Below is a small trained network, with its code and all its weights. Each question gives an input and a target symbol and asks what happens when units are switched off, that is, made to give their printed mean instead of their output.

import numpy as np


def w(rows, s, z=0):
    codes = np.array(rows[::2]) - 128.0
    scale = np.full(codes.shape[1], s)
    scale[-1] = z or s
    return codes * scale


def f(y):
    return y / 2 * (1 + np.tanh(0.7978845608 * (y + 0.044715 * y**3)))


def softmax(a):
    e = np.exp(a - a.max(-1, keepdims=True))
    return e / e.sum(-1, keepdims=True)


def log_softmax(a):
    a = a - a.max(-1, keepdims=True)
    return a - np.log(np.exp(a).sum(-1, keepdims=True))


def net(x, mask):
    ids = ['ΓΔΨαβζθλμξπτ'.index(c) for c in x.split()]
    T = len(ids)
    res = E[ids] + P[:T]
    q, k, v = (res @ M[0].T for M in (Q, K, V))
    z = softmax(np.where(np.tri(T) > 0, q @ k.T / 3**0.5, -1e9)) @ v
    res = res + np.where(mask[0], z, O[0][:, -1]) @ O[0][:, :-1]
    y = f(res @ A[0][:, :-1].T + A[0][:, -1])
    res = res + np.where(mask[1:13], y, B[0][:, -1]) @ B[0][:, :-1]
    return log_softmax(res[-1] @ U[:, :-1].T + U[:, -1])


Q, K, V, O, A, B = {}, {}, {}, {}, {}, {}
E = w([
[122,170,128,145,175],'Γ',
[181,128,115,90,130],'Δ',
[128,65,97,198,207],'Ψ',
[141,18,190,70,98],'α',
[84,159,197,130,78],'β',
[111,161,139,95,76],'ζ',
[190,70,199,58,254],'θ',
[115,122,118,92,3],'λ',
[126,133,133,132,158],'μ',
[225,136,91,66,127],'ξ',
[162,82,143,138,133],'π',
[116,161,160,104,107],'τ',
],0.019)
P = w([
[186,139,82,132,152],'0',
[192,138,187,162,67],'1',
[130,151,71,55,155],'2',
[116,71,158,142,182],'3',
[212,81,202,160,140],'4',
[91,134,73,55,147],'5',
[129,57,125,144,176],'6',
[131,115,253,152,133],'7',
[56,76,82,58,148],'8',
[106,82,98,159,110],'9',
],0.014)
Q[0] = w([
[102,197,73,122,168],'h0',
[150,78,112,2,97],'h0',
[139,171,93,180,86],'h0',
],0.0085)
K[0] = w([
[118,2,148,222,69],'h0',
[24,3,99,125,48],'h0',
[197,217,254,168,97],'h0',
],0.005)
V[0] = w([
[76,203,111,241,200],'h0',
[144,89,19,144,25],'h0',
[2,116,113,129,51],'h0',
],0.0072)
O[0] = w([
[202,118,59,223,255,41],'h0',
[55,224,69,227,115,77],'h0',
[94,244,243,73,249,2],'h0',
],0.0067,0.0098)
A[0] = w([
[215,147,171,190,97,186],'n0',
[194,2,249,99,118,143],'n1',
[202,138,164,107,123,77],'n2',
[190,151,139,150,221,123],'n3',
[155,164,18,136,96,159],'n4',
[111,94,121,138,108,254],'n5',
[153,101,155,124,42,248],'n6',
[137,134,44,132,215,69],'n7',
[16,120,87,185,72,126],'n8',
[126,82,113,138,136,146],'n9',
[138,135,65,75,179,66],'n10',
[147,189,141,10,126,174],'n11',
],0.0096,0.0023)
B[0] = w([
[37,141,167,255,70,143],'n0',
[126,195,129,137,86,253],'n1',
[47,176,148,91,156,152],'n2',
[85,96,162,133,110,137],'n3',
[138,72,197,183,192,143],'n4',
[191,140,100,154,153,151],'n5',
[136,120,170,136,221,183],'n6',
[142,155,103,171,219,134],'n7',
[155,146,100,63,166,135],'n8',
[136,201,90,110,149,151],'n9',
[36,52,80,111,117,140],'n10',
[65,149,125,196,98,154],'n11',
],0.0075,0.03)
U = w([
[44,125,131,183,23,217],'Γ',
[124,226,151,143,137,128],'Δ',
[58,87,80,69,188,211],'Ψ',
[3,217,42,130,127,113],'α',
[109,124,104,29,131,34],'β',
[76,54,138,111,132,2],'ζ',
[141,64,151,85,143,148],'θ',
[201,117,97,25,96,219],'λ',
[35,114,52,96,41,129],'μ',
[114,1,155,84,95,76],'ξ',
[79,139,104,121,131,10],'π',
[105,141,125,120,197,72],'τ',
],0.0075,0.0033)

Each question gives the input, a string of symbols that net reads in full, and the target symbol t.
The units are the heads (3 rows each of Q, K, V and O) and the neurons (one row each of A and B). Each row of codes is followed by its name. A weight is (code - 128) times the scale printed after its matrix; where a second scale follows, it is the last column's (O, A, B and U).
mask holds one flag per unit, heads first, then neurons. A switched-off unit (its flag False) gives its mean, the last column of its rows in O or B, instead of its output. The means were averaged over made-up inputs and are rounded, as every weight is.
A unit's drop is (log p(t) with every unit on - log p(t) with that unit switched off) / (log p(t) with every unit on - log p(t) with every unit switched off).
The circuit of an input: a set's keep is (log p(t) with only the set's units on - log p(t) with every unit switched off) / (log p(t) with every unit on - log p(t) with every unit switched off). Starting from the 12 units with the biggest drops (on a tie, the unit counted first), units are removed one at a time, each time the one whose removal leaves the highest keep (on an exact tie, the one counted first), for as long as the keep stays at least 0.8.
units of the circuit, in order: the units of the circuit, biggest drop first
most important unit: the unit with the biggest drop
top k neurons: the k neurons with the biggest drops, biggest first
drop when u is switched off: that unit's drop, to one decimal
input Δ Ψ θ Δ τ μ, target Ψ: units of the circuit, in order	(n1)
input Ψ Ψ ξ θ Δ Δ, target Ψ: units of the circuit, in order	(n1, h0)
input θ ξ θ Δ Δ θ θ, target λ: units of the circuit, in order	(h0, n1, n0)
input θ θ ξ Δ ζ θ λ, target λ: units of the circuit, in order	(n8, n0, n11)
input ξ Δ θ θ α, target Δ: units of the circuit, in order	(n1, n6)
input ζ Δ θ α, target λ: top 2 neurons	(n1, n0)
input α Γ Ψ ξ θ, target Γ: top 4 neurons	(n0, n3, n6, n1)
input μ θ Δ Δ, target λ: top 2 neurons	(n11, n0)
input θ θ λ β ξ, target Γ: top 2 neurons	(n0, n11)
input Δ Ψ Δ, target Ψ: top 3 neurons	(n1, n10, n7)
input β Δ α, target Γ: top 2 neurons	(n11, n9)
input ζ β ξ θ θ, target Δ: top 2 neurons	(n1, n10)
input α π Δ μ ξ μ θ α λ, target α: drop when n8 is switched off	0.2
input π ξ Δ α Δ θ π, target λ: most important unit	n11
input θ θ π Δ ξ, target Γ: drop when n0 is switched off	1.1
input θ θ α θ θ λ ξ Δ θ, target α: drop when n11 is switched off	0.4
